Below is a small trained network, with its code and all its weights. Each question gives an input and a target symbol and asks what happens when units are switched off, that is, made to give their printed mean instead of their output.

import numpy as np


def w(rows, s, z=0):
    codes = np.array(rows[::2]) - 128.0
    scale = np.full(codes.shape[1], s)
    scale[-1] = z or s
    return codes * scale


def norm(h):
    return h / np.sqrt((h * h).mean(-1, keepdims=True) + 1e-5)


def f(y):
    return y / 2 * (1 + np.tanh(0.7978845608 * (y + 0.044715 * y**3)))


def softmax(a):
    e = np.exp(a - a.max(-1, keepdims=True))
    return e / e.sum(-1, keepdims=True)


def log_softmax(a):
    a = a - a.max(-1, keepdims=True)
    return a - np.log(np.exp(a).sum(-1, keepdims=True))


def net(x, mask):
    ids = ['αβδζμξπστ'.index(c) for c in x.split()]
    T = len(ids)
    res = E[ids] + P[:T]
    u = 0
    for l in range(3):
        r = norm(res)
        for j in range(2):
            rows = slice(2 * j, 2 * j + 2)
            q, k, v = (r @ M[l][rows].T for M in (Q, K, V))
            z = softmax(np.where(np.tri(T) > 0, q @ k.T / 2**0.5, -1e9)) @ v
            o = O[l][rows]
            res = res + np.where(mask[u + j], z, o[:, -1]) @ o[:, :-1]
        u += 2
        y = f(norm(res) @ A[l][:, :-1].T + A[l][:, -1])
        res = res + np.where(mask[u : u + 4], y, B[l][:, -1]) @ B[l][:, :-1]
        u += 4
    return log_softmax(norm(res)[-1] @ U[:, :-1].T + U[:, -1])


Q, K, V, O, A, B = {}, {}, {}, {}, {}, {}
E = w([
[100,144,164,89],'α',
[145,6,47,202],'β',
[165,153,138,105],'δ',
[169,144,142,133],'ζ',
[105,130,164,110],'μ',
[111,164,143,119],'ξ',
[105,164,115,95],'π',
[172,139,151,128],'σ',
[180,151,143,113],'τ',
],0.011)
P = w([
[207,13,254,140],'0',
[155,172,165,144],'1',
[177,149,168,169],'2',
[175,140,165,185],'3',
[192,122,161,182],'4',
[179,118,163,180],'5',
[185,110,158,179],'6',
[189,116,165,177],'7',
],0.0022)
Q[0] = w([
[120,115,170,205],'0.h0',
[1,117,134,99],'0.h0',
[156,61,242,204],'0.h1',
[99,38,26,169],'0.h1',
],0.008)
K[0] = w([
[67,155,76,132],'0.h0',
[92,181,190,47],'0.h0',
[144,11,208,209],'0.h1',
[171,254,169,139],'0.h1',
],0.009)
V[0] = w([
[210,23,68,145],'0.h0',
[138,101,72,230],'0.h0',
[124,144,130,19],'0.h1',
[176,127,2,100],'0.h1',
],0.0039)
O[0] = w([
[43,207,239,234,2],'0.h0',
[228,140,217,13,3],'0.h0',
[140,60,137,251,191],'0.h1',
[211,82,229,150,40],'0.h1',
],0.0028,0.0025)
A[0] = w([
[138,54,160,231,72],'0.n0',
[190,106,121,92,21],'0.n1',
[218,171,174,129,255],'0.n2',
[101,1,97,215,110],'0.n3',
],0.0045,0.0006)
B[0] = w([
[95,120,56,162,100],'0.n0',
[3,61,141,96,121],'0.n1',
[32,148,72,110,252],'0.n2',
[199,145,75,103,117],'0.n3',
],0.0043,0.0018)
Q[1] = w([
[82,162,160,116],'1.h0',
[150,190,143,214],'1.h0',
[70,254,125,108],'1.h1',
[211,169,130,102],'1.h1',
],0.0073)
K[1] = w([
[153,75,159,182],'1.h0',
[20,66,217,93],'1.h0',
[117,111,252,51],'1.h1',
[3,166,103,50],'1.h1',
],0.0049)
V[1] = w([
[33,104,127,108],'1.h0',
[93,26,144,243],'1.h0',
[246,114,249,163],'1.h1',
[132,252,190,39],'1.h1',
],0.0034)
O[1] = w([
[48,16,51,2,146],'1.h0',
[158,92,167,7,26],'1.h0',
[240,82,33,38,49],'1.h1',
[76,179,11,12,251],'1.h1',
],0.0032,0.0029)
A[1] = w([
[159,41,52,181,238],'1.n0',
[82,171,60,158,2],'1.n1',
[185,64,253,61,124],'1.n2',
[119,124,194,42,128],'1.n3',
],0.004,0.0009)
B[1] = w([
[193,152,224,57,130],'1.n0',
[86,97,188,153,253],'1.n1',
[82,198,253,153,77],'1.n2',
[182,172,134,242,118],'1.n3',
],0.0043,0.0019)
Q[2] = w([
[199,161,82,118],'2.h0',
[215,37,205,164],'2.h0',
[85,80,64,151],'2.h1',
[19,155,1,239],'2.h1',
],0.0065)
K[2] = w([
[95,3,37,206],'2.h0',
[46,252,51,94],'2.h0',
[169,71,44,181],'2.h1',
[241,56,71,130],'2.h1',
],0.0054)
V[2] = w([
[130,77,2,67],'2.h0',
[214,186,155,54],'2.h0',
[193,68,131,183],'2.h1',
[164,153,147,182],'2.h1',
],0.0066)
O[2] = w([
[193,233,93,67,159],'2.h0',
[99,165,187,220,76],'2.h0',
[111,97,39,171,5],'2.h1',
[3,156,51,138,91],'2.h1',
],0.0054,0.0024)
A[2] = w([
[206,194,91,82,69],'2.n0',
[166,45,98,174,7],'2.n1',
[115,67,69,72,38],'2.n2',
[255,46,124,216,74],'2.n3',
],0.0069,0.0017)
B[2] = w([
[109,53,103,217,252],'2.n0',
[165,156,16,87,119],'2.n1',
[97,253,84,186,158],'2.n2',
[155,235,67,55,123],'2.n3',
],0.0051,0.0027)
U = w([
[143,40,183,75,109],'α',
[193,105,48,144,197],'β',
[235,149,149,53,190],'δ',
[108,167,182,187,6],'ζ',
[78,1,211,157,146],'μ',
[33,170,106,11,96],'ξ',
[53,20,58,218,209],'π',
[96,121,201,211,84],'σ',
[199,204,143,220,149],'τ',
],0.0085,0.0023)

Each question gives the input, a string of symbols that net reads in full, and the target symbol t.
The units are the heads (2 rows each of Q, K, V and O) and the neurons (one row each of A and B). Each row of codes is followed by its name. A weight is (code - 128) times the scale printed after its matrix; where a second scale follows, it is the last column's (O, A, B and U).
mask holds one flag per unit, layer by layer, with each layer's heads first. A switched-off unit (its flag False) gives its mean, the last column of its rows in O or B, instead of its output. The means were averaged over made-up inputs and are rounded, as every weight is.
A unit's drop is (log p(t) with every unit on - log p(t) with that unit switched off) / (log p(t) with every unit on - log p(t) with every unit switched off).
The circuit of an input: a set's keep is (log p(t) with only the set's units on - log p(t) with every unit switched off) / (log p(t) with every unit on - log p(t) with every unit switched off). Starting from the 12 units with the biggest drops (on a tie, the unit counted first), units are removed one at a time, each time the one whose removal leaves the highest keep (on an exact tie, the one counted first), for as long as the keep stays at least 0.8.
units of the circuit, in order: the units of the circuit, biggest drop first
unit that matters most: the unit with the biggest drop
top k neurons: the k neurons with the biggest drops, biggest first
k most important neurons of layer l: the k neurons of layer l with the biggest drops, biggest first
which heads matter: for each layer, one digit per head in row order, 1 if its drop is at least 0.15 and else 0, layers parted by /
input μ ξ ξ ξ π, target μ: units of the circuit, in order -> [0.n2 1.n2 2.h1 2.h0]
input δ ξ π ξ μ, target δ: unit that matters most -> 0.n2
input π ξ π, target π: units of the circuit, in order -> [1.h1 0.h1 2.h0]
input π τ τ τ, target π: which heads matter -> 01 / 01 / 01
input τ σ δ ζ ξ, target τ: top 3 neurons -> [0.n2 0.n1 2.n0]
input π τ ξ σ σ, target π: units of the circuit, in order -> [2.h1 1.h1 2.h0]
input σ ξ ξ δ τ π, target σ: units of the circuit, in order -> [2.h0 1.h1 1.n2 1.h0]
input π α σ ξ ξ δ ξ, target π: units of the circuit, in order -> [1.h1 0.h0 2.h0]
input τ ξ μ δ ξ π μ, target τ: units of the circuit, in order -> [1.h1 2.h0 2.n0]
input ξ π β, target β: units of the circuit, in order -> [2.n3 1.n0]
input π π μ μ ζ τ ξ μ, target π: which heads matter -> 11 / 01 / 01
input μ ξ δ π σ τ, target μ: 2 most important neurons of layer 1 -> [1.n2 1.n3]
input ξ δ π δ, target ξ: which heads matter -> 11 / 01 / 10
input ξ π ζ μ τ, target ξ: unit that matters most -> 0.h1
input δ π ξ π α, target δ: which heads matter -> 10 / 00 / 11
input τ δ σ ξ ξ ξ π, target τ: units of the circuit, in order -> [1.h1 2.h0 0.n1 1.h0]
input δ ξ τ ξ ξ π σ, target δ: units of the circuit, in order -> [0.n2 2.h1 2.h0 0.n1]
input π π ξ ξ ξ σ ζ, target π: which heads matter -> 11 / 01 / 00
input μ δ δ δ, target μ: which heads matter -> 00 / 01 / 00
input ξ δ δ σ, target ξ: which heads matter -> 11 / 01 / 10
input π μ α, target π: top 3 neurons -> [0.n2 0.n3 1.n0]
input π τ σ, target π: unit that matters most -> 1.h1
